Below are the code and all the weights of a small trained network. Each question names an input and a target symbol and asks about switching units off, where a switched-off unit gives its printed mean instead of its output.

import numpy as np


def w(rows, s, z=0):
    codes = np.array(rows[::2]) - 128.0
    scale = np.full(codes.shape[1], s)
    scale[-1] = z or s
    return codes * scale


def norm(h):
    return h / np.sqrt((h * h).mean(-1, keepdims=True) + 1e-5)


def f(y):
    return y / 2 * (1 + np.tanh(0.7978845608 * (y + 0.044715 * y**3)))


def softmax(a):
    e = np.exp(a - a.max(-1, keepdims=True))
    return e / e.sum(-1, keepdims=True)


def log_softmax(a):
    a = a - a.max(-1, keepdims=True)
    return a - np.log(np.exp(a).sum(-1, keepdims=True))


def net(x, mask):
    ids = ['ΔΩαβεζηθμξπστφψ'.index(c) for c in x.split()]
    T = len(ids)
    res = E[ids] + P[:T]
    u = 0
    for l in range(2):
        q, k, v = (norm(res) @ M[l].T for M in (Q, K, V))
        z = softmax(np.where(np.tri(T) > 0, q @ k.T / 4**0.5, -1e9)) @ v
        res = res + np.where(mask[u], z, O[l][:, -1]) @ O[l][:, :-1]
        u += 1
        y = f(norm(res) @ A[l][:, :-1].T + A[l][:, -1])
        res = res + np.where(mask[u : u + 4], y, B[l][:, -1]) @ B[l][:, :-1]
        u += 4
    return log_softmax(norm(res)[-1] @ U[:, :-1].T + U[:, -1])


Q, K, V, O, A, B = {}, {}, {}, {}, {}, {}
E = w([
[140,121,135],'Δ',
[136,125,78],'Ω',
[190,142,196],'α',
[135,115,135],'β',
[147,111,164],'ε',
[153,118,100],'ζ',
[151,118,119],'η',
[73,54,86],'θ',
[103,55,50],'μ',
[101,24,146],'ξ',
[131,97,112],'π',
[249,174,220],'σ',
[156,136,153],'τ',
[105,104,51],'φ',
[152,118,80],'ψ',
],0.013)
P = w([
[114,160,133],'0',
[147,115,41],'1',
[249,180,141],'2',
[139,33,134],'3',
[136,162,142],'4',
[254,177,126],'5',
[138,31,133],'6',
[125,172,150],'7',
],0.0088)
Q[0] = w([
[97,122,130],'0.h0',
[198,175,220],'0.h0',
[253,166,103],'0.h0',
[220,74,76],'0.h0',
],0.0054)
K[0] = w([
[101,137,70],'0.h0',
[254,197,199],'0.h0',
[131,140,177],'0.h0',
[135,65,127],'0.h0',
],0.0072)
V[0] = w([
[2,245,165],'0.h0',
[75,200,199],'0.h0',
[178,105,94],'0.h0',
[149,132,100],'0.h0',
],0.0067)
O[0] = w([
[141,2,130,4],'0.h0',
[157,99,180,64],'0.h0',
[120,121,109,179],'0.h0',
[171,127,117,151],'0.h0',
],0.009,0.0048)
A[0] = w([
[30,98,139,255],'0.n0',
[148,114,1,123],'0.n1',
[114,83,69,140],'0.n2',
[183,162,199,153],'0.n3',
],0.0091,0.004)
B[0] = w([
[38,37,36,155],'0.n0',
[112,140,203,253],'0.n1',
[2,160,158,153],'0.n2',
[17,188,32,209],'0.n3',
],0.0065,0.0048)
Q[1] = w([
[91,177,127],'1.h0',
[4,86,145],'1.h0',
[254,105,70],'1.h0',
[178,108,16],'1.h0',
],0.0061)
K[1] = w([
[147,160,147],'1.h0',
[67,169,106],'1.h0',
[109,2,197],'1.h0',
[78,56,157],'1.h0',
],0.013)
V[1] = w([
[197,182,104],'1.h0',
[183,61,134],'1.h0',
[188,104,147],'1.h0',
[254,26,254],'1.h0',
],0.0059)
O[1] = w([
[193,1,203,159],'1.h0',
[150,164,123,67],'1.h0',
[164,96,34,95],'1.h0',
[193,194,45,2],'1.h0',
],0.0073,0.006)
A[1] = w([
[134,150,126,45],'1.n0',
[130,116,6,253],'1.n1',
[78,128,110,35],'1.n2',
[81,123,187,120],'1.n3',
],0.012,0.0031)
B[1] = w([
[92,118,132,115],'1.n0',
[161,52,120,163],'1.n1',
[177,254,40,136],'1.n2',
[209,175,55,255],'1.n3',
],0.0076,0.0062)
U = w([
[177,34,124,254],'Δ',
[100,105,126,84],'Ω',
[192,155,142,125],'α',
[235,173,10,148],'β',
[60,179,83,162],'ε',
[175,98,150,63],'ζ',
[200,156,186,90],'η',
[46,122,184,148],'θ',
[67,179,147,110],'μ',
[154,155,125,105],'ξ',
[144,169,178,61],'π',
[89,89,123,164],'σ',
[64,121,81,153],'τ',
[97,183,138,138],'φ',
[227,64,199,103],'ψ',
],0.012,0.0096)

Each question gives the input, a string of symbols that net reads in full, and the target symbol t.
The units are the heads (4 rows each of Q, K, V and O) and the neurons (one row each of A and B). Each row of codes is followed by its name. A weight is (code - 128) times the scale printed after its matrix; where a second scale follows, it is the last column's (O, A, B and U).
mask holds one flag per unit, layer by layer, with each layer's heads first. A switched-off unit (its flag False) gives its mean, the last column of its rows in O or B, instead of its output. The means were averaged over made-up inputs and are rounded, as every weight is.
A unit's drop is (log p(t) with every unit on - log p(t) with that unit switched off) / (log p(t) with every unit on - log p(t) with every unit switched off).
The circuit of an input: a set's keep is (log p(t) with only the set's units on - log p(t) with every unit switched off) / (log p(t) with every unit on - log p(t) with every unit switched off). Starting from all 10 units, units are removed one at a time, each time the one whose removal leaves the highest keep (on an exact tie, the one counted first), for as long as the keep stays at least 0.8.
circuit, biggest first: the units of the circuit, biggest drop first
most important unit: the unit with the biggest drop
k most important neurons: the k neurons with the biggest drops, biggest first
top k neurons in layer l: the k neurons of layer l with the biggest drops, biggest first
drop of u: that unit's drop, to one decimal
input β φ σ, target β: top 2 neurons in layer 0 => (0.n3 0.n1)
input α τ η θ α ζ η η, target β: most important unit => 0.n3
input β β η μ π α, target β: 2 most important neurons => (0.n1 0.n2)
input σ β φ β φ η π, target θ: circuit, biggest first => (0.h0 0.n1)
input ξ τ β ε, target ε: 2 most important neurons => (0.n3 0.n1)
input β ξ Ω φ β β η, target ψ: circuit, biggest first => (0.n3 0.n0)
input ε η φ μ β β ζ η, target β: 4 most important neurons => (0.n3 1.n3 0.n1 0.n0)
input β β τ, target β: top 2 neurons in layer 0 => (0.n3 0.n1)
input β β β τ, target β: top 2 neurons in layer 1 => (1.n2 1.n3)
input φ θ α η, target ψ: top 2 neurons in layer 0 => (0.n3 0.n1)
input β φ ε θ ζ σ, target β: top 3 neurons in layer 0 => (0.n1 0.n3 0.n2)
input β φ σ η θ α, target β: top 2 neurons in layer 0 => (0.n1 0.n3)
input β Ω Δ, target β: 2 most important neurons => (1.n1 0.n3)
input β η ξ, target β: most important unit => 0.h0
input β β β, target β: drop of 0.n3 => 0.1
input β β β μ μ η ε, target ε: drop of 0.h0 => 0.3
input η β φ β β π π, target θ: drop of 0.n2 => 0.2
